Where the symbols take the nodes:
gs: b>tg, v>hf, o>sn, w>dq, c>rq, h>cj
lb: b>qd, v>sr, o>zt, w>bh, c>qp, h>jt
hh: b>ct, v>ms, o>rc, w>zf, c>br, h>bt
gr: b>zf, v>dn, o>nc, w>jc, c>qg, h>br
dl: b>jc, v>fs, o>jz, w>cm, c>lj, h>qg
ct: b>dq, v>mp, o>bt, w>lt, c>hh, h>rq
gf: b>fq, v>qp, o>ds, w>sr, c>ng, h>bh
bh: b>gh, v>zt, o>qp, w>gf, c>ds, h>lb
nb: b>tm, v>bl, o>jm, w>gt, c>pp, h>ph
mm: b>rl, v>lh, o>tb, w>tm, c>ph, h>zp
cm: b>fr, v>jz, o>lj, w>rl, c>zp, h>dl
rl: b>dn, v>lj, o>zp, w>fs, c>mm, h>cm
qj: b>mc, v>gq, o>dd, w>lp, c>fc, h>lc
tg: b>lp, v>dr, o>cj, w>gg, c>gs, h>fc
lj: b>dl, v>tm, o>bn, w>zp, c>lh, h>jz
rg: b>mf, v>qb, o>mg, w>qf, c>bg, h>fg
qp: b>lb, v>pg, o>mc, w>ds, c>ml, h>zt
lh: b>lj, v>nb, o>gt, w>tb, c>fm, h>bn
pj: b>pp, v>rg, o>qf, w>bb, c>cl, h>ld
bt: b>rq, v>zn, o>ms, w>hh, c>rc, h>mp
lt: b>qn, v>bt, o>hh, w>pc, c>zf, h>ct
dd: b>lc, v>gg, o>td, w>fc, c>dr, h>gq
sd: b>tl, v>fc, o>tg, w>gq, c>gg, h>lp
rq: b>gs, v>pc, o>mp, w>ct, c>bt, h>sn
tb: b>zp, v>gt, o>fm, w>ph, c>bl, h>lh
bb: b>zd, v>qf, o>cl, w>fg, c>qb, h>pj
ds: b>bh, v>mc, o>ml, w>ng, c>tl, h>qp
zn: b>pc, v>br, o>gr, w>ms, c>jc, h>zf
qd: b>cl, v>qh, o>jt, w>gh, c>lb, h>hr
zd: b>gt, v>ld, o>pj, w>jr, c>bb, h>pp
dn: b>rc, v>dl, o>cm, w>nc, c>rl, h>fr
dq: b>gg, v>sn, o>rq, w>qn, c>ct, h>gs
tm: b>fs, v>tb, o>ph, w>bn, c>nb, h>mm
hr: b>qf, v>fq, o>qh, w>qd, c>jt, h>bg
pc: b>hf, v>hh, o>zf, w>mp, c>zn, h>lt
lc: b>pg, v>sd, o>gq, w>qj, c>dd, h>qm
fq: b>mg, v>lb, o>bh, w>qh, c>gf, h>gh
bg: b>rg, v>gh, o>fq, w>hr, c>qh, h>mg
td: b>gq, v>gs, o>dq, w>dr, c>qn, h>gg
zp: b>cm, v>bn, o>lh, w>mm, c>tb, h>lj
qb: b>bb, v>hr, o>qd, w>mg, c>gh, h>cl
cj: b>fc, v>qn, o>hf, w>gs, c>sn, h>dr
ml: b>qp, v>lc, o>qj, w>tl, c>lp, h>mc
fr: b>ms, v>qg, o>dl, w>dn, c>cm, h>jc
zt: b>jt, v>ng, o>pg, w>qp, c>mc, h>sr
qf: b>ld, v>mg, o>bg, w>cl, c>hr, h>rg
sr: b>qh, v>ds, o>ng, w>zt, c>pg, h>gf
br: b>hh, v>fr, o>dn, w>gr, c>nc, h>rc
mp: b>sn, v>zf, o>zn, w>bt, c>ms, h>pc
ld: b>jm, v>fg, o>rg, w>pj, c>qf, h>mf
qm: b>ng, v>lp, o>sd, w>lc, c>gq, h>tl
qg: b>gr, v>rl, o>fs, w>dl, c>jz, h>nc
fs: b>nc, v>zp, o>mm, w>jz, c>tm, h>rl
fm: b>lh, v>pp, o>zd, w>bl, c>jr, h>gt
cl: b>pj, v>bg, o>hr, w>qb, c>qd, h>qf
jm: b>ph, v>jr, o>mf, w>pp, c>ld, h>bl
mf: b>bl, v>bb, o>fg, w>ld, c>rg, h>jr
ph: b>mm, v>fm, o>bl, w>nb, c>jm, h>tb
gt: b>bn, v>jm, o>pp, w>fm, c>zd, h>nb
bn: b>jz, v>ph, o>nb, w>lh, c>gt, h>tm
jz: b>qg, v>mm, o>tm, w>lj, c>bn, h>fs
qn: b>td, v>rq, o>ct, w>hf, c>lt, h>dq
ng: b>gf, v>ml, o>tl, w>pg, c>qm, h>ds
bl: b>tb, v>zd, o>jr, w>jm, c>mf, h>fm
pg: b>sr, v>tl, o>qm, w>mc, c>lc, h>ng
gh: b>qb, v>jt, o>lb, w>fq, c>bh, h>qd
zf: b>lt, v>rc, o>br, w>zn, c>gr, h>hh
qh: b>bg, v>bh, o>gf, w>jt, c>sr, h>fq
jr: b>fm, v>pj, o>bb, w>mf, c>fg, h>zd
rc: b>bt, v>jc, o>fr, w>br, c>dn, h>ms
mc: b>zt, v>qm, o>lc, w>ml, c>qj, h>pg
pp: b>nb, v>mf, o>ld, w>zd, c>pj, h>jm
fg: b>jr, v>cl, o>qb, w>rg, c>mg, h>bb
gg: b>sd, v>cj, o>gs, w>td, c>dq, h>tg
sn: b>cj, v>lt, o>pc, w>rq, c>mp, h>hf
jt: b>hr, v>gf, o>sr, w>lb, c>zt, h>qh
ms: b>mp, v>gr, o>jc, w>rc, c>fr, h>zn
dr: b>dd, v>dq, o>qn, w>cj, c>hf, h>td
tl: b>ds, v>qj, o>lp, w>qm, c>sd, h>ml
nc: b>br, v>cm, o>rl, w>qg, c>fs, h>dn
hf: b>dr, v>ct, o>lt, w>sn, c>pc, h>qn
lp: b>ml, v>dd, o>fc, w>sd, c>tg, h>qj
gq: b>qm, v>tg, o>gg, w>dd, c>td, h>sd
jc: b>zn, v>nc, o>qg, w>fr, c>dl, h>gr
mg: b>fg, v>qd, o>gh, w>bg, c>fq, h>qb
fc: b>qj, v>td, o>dr, w>tg, c>cj, h>dd

The rows follow the links: the fewer symbols apart two nodes are, the more alike their rows tend to be.

Each row is also shifted at random along 5 hidden directions that mean nothing.

Known rows, each with its node:
-503;387;-356;135;-209;-110;90;-370;-16;229;94;195;70;-190;90;73;19;106;-316;-186;-201;9;57;-263;349;69;-67;-236;-72;-82;-163;-38;-129;-197;128;-48;-287;-305;-61;78;185;-114;-124
node: lp
106;138;-160;570;-459;-158;233;-144;-31;659;-55;394;368;-647;-67;-489;659;124;-475;-397;-60;-135;-7;-183;220;-26;-270;2;-474;-59;-328;-89;-396;-295;-29;-467;-27;-2;-200;-44;-56;-221;201
node: cj
-564;96;54;214;-52;226;-747;10;391;33;69;11;-463;148;-157;-47;284;178;-65;-162;88;191;-181;-173;-85;345;-294;34;139;20;-484;47;-1;-356;-107;472;77;-129;-317;-91;-132;-275;90
node: qn
-513;-159;243;-81;79;-113;24;-83;-140;195;743;190;181;75;-424;-129;86;-74;337;-110;213;-86;-347;91;-115;296;-338;-388;-100;-266;-7;-294;102;74;-115;226;249;266;-148;-106;-180;212;-139
node: rl
635;246;-273;566;-448;-220;214;-266;-292;600;287;297;572;-931;17;-258;366;-64;-535;-736;-138;-150;47;-263;477;55;-139;-190;-610;-16;-241;-296;-698;-240;109;-242;-212;-114;-119;80;35;-215;181
node: gg
-1445;10;145;-300;-83;187;-595;-43;181;-420;-18;-176;-308;87;-77;282;-289;-124;307;33;-66;239;-179;27;-39;63;225;-205;16;3;247;207;310;325;24;638;47;25;454;-74;-61;208;-343
node: pj
-659;207;-83;78;-144;50;-310;-63;404;307;-29;130;-531;415;-266;7;230;463;6;294;-185;103;-139;-372;-150;194;-287;-122;152;-239;-475;91;244;-262;-6;-98;-10;-195;-225;-130;-11;-72;-29
node: td
-43;1;-6;-253;-240;-24;178;151;75;-238;-670;16;-49;-87;129;5;-57;-86;192;320;-203;81;107;235;-38;-489;258;49;-81;45;444;222;301;242;-81;-286;77;213;429;-35;-104;226;-241
node: ld
899;-140;268;-44;-249;126;-645;437;132;-378;-396;-82;-449;-69;-197;-19;158;-83;408;-14;-66;289;-210;259;-330;-115;-150;-38;-130;-31;181;-13;87;64;-219;305;361;305;186;-261;-405;101;-41
node: jz
-521;-154;189;-272;305;114;38;-51;-113;-361;214;-118;221;68;74;124;-393;-247;181;-35;242;7;11;303;29;42;217;9;133;127;322;60;185;324;-3;469;-32;92;199;96;85;153;-166
node: pp
-394;256;-95;129;-383;84;-386;107;-25;-279;-416;356;-50;-448;105;-305;289;-252;8;-463;-141;377;-109;456;176;-222;-424;-167;-153;-50;163;-93;-135;-376;-370;390;222;168;-153;-21;-307;-157;-143
node: br
-588;20;-11;-44;-469;-156;73;131;-132;-24;-351;-26;-10;-406;-61;70;-32;-53;130;42;-246;-10;8;-23;24;-324;225;-113;-394;-16;374;-11;-23;339;122;-253;30;210;533;-169;-89;226;-114
node: fg
770;386;-302;118;-162;61;-266;-400;143;98;116;156;-45;-118;89;62;-20;93;-302;-256;-155;101;-16;-247;376;189;-101;-218;13;-40;-226;83;-5;-166;57;307;-240;-357;-86;125;165;-205;-181
node: fc
-675;-29;57;-215;-182;9;252;-19;88;-157;-438;107;117;-83;95;-125;-31;-76;108;239;-59;115;57;287;44;-332;176;40;-4;14;428;292;381;302;-134;-159;51;188;364;-31;-35;246;-279
node: mf
266;-404;295;-83;405;31;314;30;-249;-159;335;-149;543;-116;33;-121;-132;-324;35;-149;434;-163;24;348;-22;77;144;181;10;142;249;-55;-57;276;-23;170;99;251;5;85;-1;125;80
node: nb
-593;73;-230;94;-14;-70;-98;222;-69;-57;-340;-305;-265;45;190;272;-98;113;-115;97;-283;-1;260;-264;2;-101;238;212;18;126;-120;-83;-353;-85;231;-269;-203;-250;62;-23;111;-146;321
node: ng
713;190;-142;-89;-28;-81;274;-53;-103;-97;-208;460;113;39;119;-221;68;-142;81;25;-57;104;17;483;67;-276;-374;-177;134;-135;254;-28;202;-330;-348;-105;123;130;-270;97;-100;-22;-228
node: gr
206;44;30;145;258;187;-147;-102;175;7;92;122;-13;113;136;-190;178;9;-198;-168;265;110;-37;148;41;222;-258;209;256;89;-316;96;-21;-348;-210;379;46;-106;-469;124;45;-286;58
node: ct
828;322;-396;241;-235;-307;850;-498;-137;692;108;440;585;-305;105;-294;220;168;-522;-83;-124;-250;180;-211;404;-109;-96;-141;-179;-172;-126;42;-64;-211;77;-708;-305;-197;-155;192;266;-46;-90
node: dd
-120;94;-37;106;40;205;-644;316;109;-475;-347;21;-459;100;163;-46;128;-123;50;-227;-71;376;-20;326;-46;6;-329;99;198;79;-149;-84;-139;-488;-294;471;198;-14;-328;1;-166;-336;132
node: bt
524;-166;9;-114;100;-115;486;76;-435;-216;-85;-66;530;-370;215;2;-225;-340;43;-131;32;-111;184;313;128;-289;254;54;-157;134;519;-116;-173;312;39;-170;-29;199;292;112;63;149;-12
node: zd
344;-80;115;125;-81;170;26;-429;347;165;-89;-88;318;-288;120;-96;46;43;-416;-64;292;-29;28;-225;173;162;446;337;-76;281;-70;590;257;334;136;221;-277;-150;358;96;230;-19;-144
node: qh
556;120;-96;-90;202;-5;122;158;-87;-218;-231;174;-132;356;219;-121;22;-32;65;165;-57;146;103;394;-102;-167;-320;35;339;-29;26;-110;44;-459;-306;-104;119;20;-452;90;-25;-163;73
node: zf
-222;-140;111;36;-136;11;-133;7;148;165;8;-324;-123;-19;-164;189;-28;177;-55;151;-7;-109;-19;-407;-133;89;374;126;-141;84;-85;180;44;405;301;-67;-124;-42;389;-164;38;143;71
node: gh
-312;331;-357;-39;-27;11;-130;-216;128;-69;-101;-24;-238;172;243;227;-209;125;-229;74;-221;121;145;-191;236;33;93;-88;197;49;-129;155;25;-165;86;115;-296;-360;-27;149;239;-162;-148
node: qm
-523;198;-87;340;-399;52;-321;-78;311;382;-142;210;-276;-134;-183;-188;473;281;-173;-82;-129;112;-155;-259;5;98;-297;-51;-171;-102;-422;60;-43;-320;-15;-66;31;-90;-167;-137;-120;-175;84
node: dr
-146;123;15;-210;-465;87;-170;114;260;-306;-842;44;-225;-183;102;29;-8;-29;158;255;-259;269;48;165;-26;-479;276;67;-149;41;465;378;403;294;-94;-37;37;164;567;-93;-131;239;-329
node: bb
-252;-257;127;-23;72;49;-399;458;-440;-544;84;-454;87;-461;93;283;-322;-464;263;-469;-27;63;11;224;13;-60;229;-8;-291;205;373;-391;-592;286;135;439;115;160;266;-53;-181;42;204
node: jm
-350;50;44;388;-76;202;-533;21;162;72;142;86;-35;-255;-6;-209;344;-15;-258;-483;201;145;-113;22;112;288;-269;90;-39;104;-422;-5;-302;-366;-137;469;55;-100;-364;14;-85;-348;160
node: sn
938;-167;326;97;118;191;-574;-234;-205;-291;861;-38;520;-582;-108;-72;-136;-486;59;-910;467;74;-274;225;253;481;-32;-215;-302;106;78;-244;-330;279;-7;1157;89;134;73;83;-97;-16;-144
node: lj
-166;142;-27;-155;-80;-55;125;-4;-7;-120;-90;399;-101;185;-39;-212;74;-11;221;124;-71;101;-120;331;-70;-141;-427;-277;157;-246;137;-120;297;-276;-325;-22;232;206;-219;-26;-145;31;-242
node: jc

From each start, follow one symbol. Which node do you reach?
Answers are names.
-625;-72;34;-169;-206;-94;-277;271;-181;-126;37;-340;-334;-36;-239;443;-284;51;403;97;-342;-61;-64;-368;-143;-99;293;-277;-287;-71;210;-282;-177;434;323;-106;40;66;504;-225;-105;273;35
o: bg
507;-189;352;7;-63;178;-49;-115;341;-38;-135;203;211;-183;-120;-434;294;-169;43;-50;405;146;-232;342;-85;17;-99;98;-52;85;145;379;450;134;-329;374;192;322;94;-37;-176;124;-302
h: lj
-526;-42;18;306;-77;-19;-260;382;90;211;-93;-14;-448;194;-200;-17;425;285;38;65;-122;0;-65;-195;-315;88;-356;107;9;-108;-463;-291;-280;-395;-70;-314;197;-47;-391;-200;-180;-241;447
v: ct
300;219;-407;230;-200;-50;-76;179;-138;-102;-553;-163;-46;-381;392;174;-55;-26;-329;-194;-359;56;321;-172;220;-274;224;154;-138;200;29;-37;-531;-150;178;-246;-244;-235;101;102;101;-237;280
h: pg
-562;-26;80;-10;-161;-63;31;-323;-82;190;439;-39;406;-413;-154;56;-187;-95;-47;-239;91;-123;-117;-268;251;134;285;-228;-327;-32;184;27;13;497;247;191;-152;19;420;-7;97;246;-251
w: qb
-164;33;26;256;-104;97;-57;58;336;183;-463;267;-150;71;67;-401;522;157;-210;59;81;170;-2;152;-125;-33;-340;310;136;50;-299;227;138;-464;-288;-146;124;49;-386;-28;-127;-279;134
w: ct
-294;73;-99;-45;252;-56;282;-7;-164;-38;160;292;97;233;72;-197;43;-50;38;-6;87;-18;19;360;2;-23;-392;-92;287;-144;-19;-175;49;-406;-251;-36;105;22;-530;133;-3;-82;-25
c: jc
-149;44;126;-78;-200;-125;258;-54;17;181;3;439;103;-12;-246;-360;285;15;235;126;-7;25;-217;266;-91;-134;-395;-297;-84;-299;126;-102;273;-140;-272;-240;286;347;-109;-65;-245;169;-264
b: gr
-56;-210;305;-167;310;-110;290;-212;-191;281;910;128;351;182;-395;-120;-38;-46;263;-37;357;-220;-271;74;-114;344;-233;-328;21;-256;-2;-232;173;178;-44;150;148;227;-190;-29;-35;214;-157
h: rl
13;-107;128;-168;-22;58;-59;-196;274;96;58;-207;-124;234;-166;178;-146;200;57;311;64;-46;-37;-375;-40;118;402;33;12;33;4;320;340;445;228;43;-122;-79;419;-83;145;244;-212
b: qf
-618;-52;36;-16;-250;-151;694;-27;-65;58;-521;230;458;-382;141;-340;122;-133;-47;193;-15;-78;146;347;31;-479;176;103;-219;15;491;208;232;219;-141;-551;49;347;289;8;-38;227;-158
c: fg
661;-54;114;-290;130;-143;39;265;-143;-40;188;76;-327;455;-278;109;-125;63;507;319;-165;-17;-146;94;-339;-25;-317;-345;116;-313;125;-353;184;-41;-97;-204;292;220;-107;-161;-210;213;-46
o: jz
263;404;-401;24;-145;128;-407;-205;86;-216;-227;-36;-214;-132;310;273;-198;-9;-260;-218;-281;213;133;-161;355;-26;116;-90;87;137;-43;99;-161;-181;103;336;-295;-386;70;128;166;-189;-126
c: dd
-1338;-286;273;92;-169;40;-240;450;-119;-237;-343;-170;5;-388;-38;-119;158;-262;238;-167;39;56;-7;283;-191;-205;52;133;-280;162;265;-103;-220;192;-83;60;263;351;260;-182;-335;64;207
v: pp
-116;310;-389;99;-103;-82;510;-342;65;206;-287;230;243;-113;345;-85;11;133;-453;71;-132;-42;271;-84;304;-204;80;77;48;115;-10;281;103;-179;49;-401;-349;-275;-26;214;248;-135;-97
w: qm
554;-116;59;-38;141;98;143;-119;262;111;-218;-253;40;133;124;65;-67;166;-263;262;160;-75;136;-266;-17;51;429;369;136;208;-129;443;199;263;174;-118;-223;-179;178;74;246;-1;58
w: bh
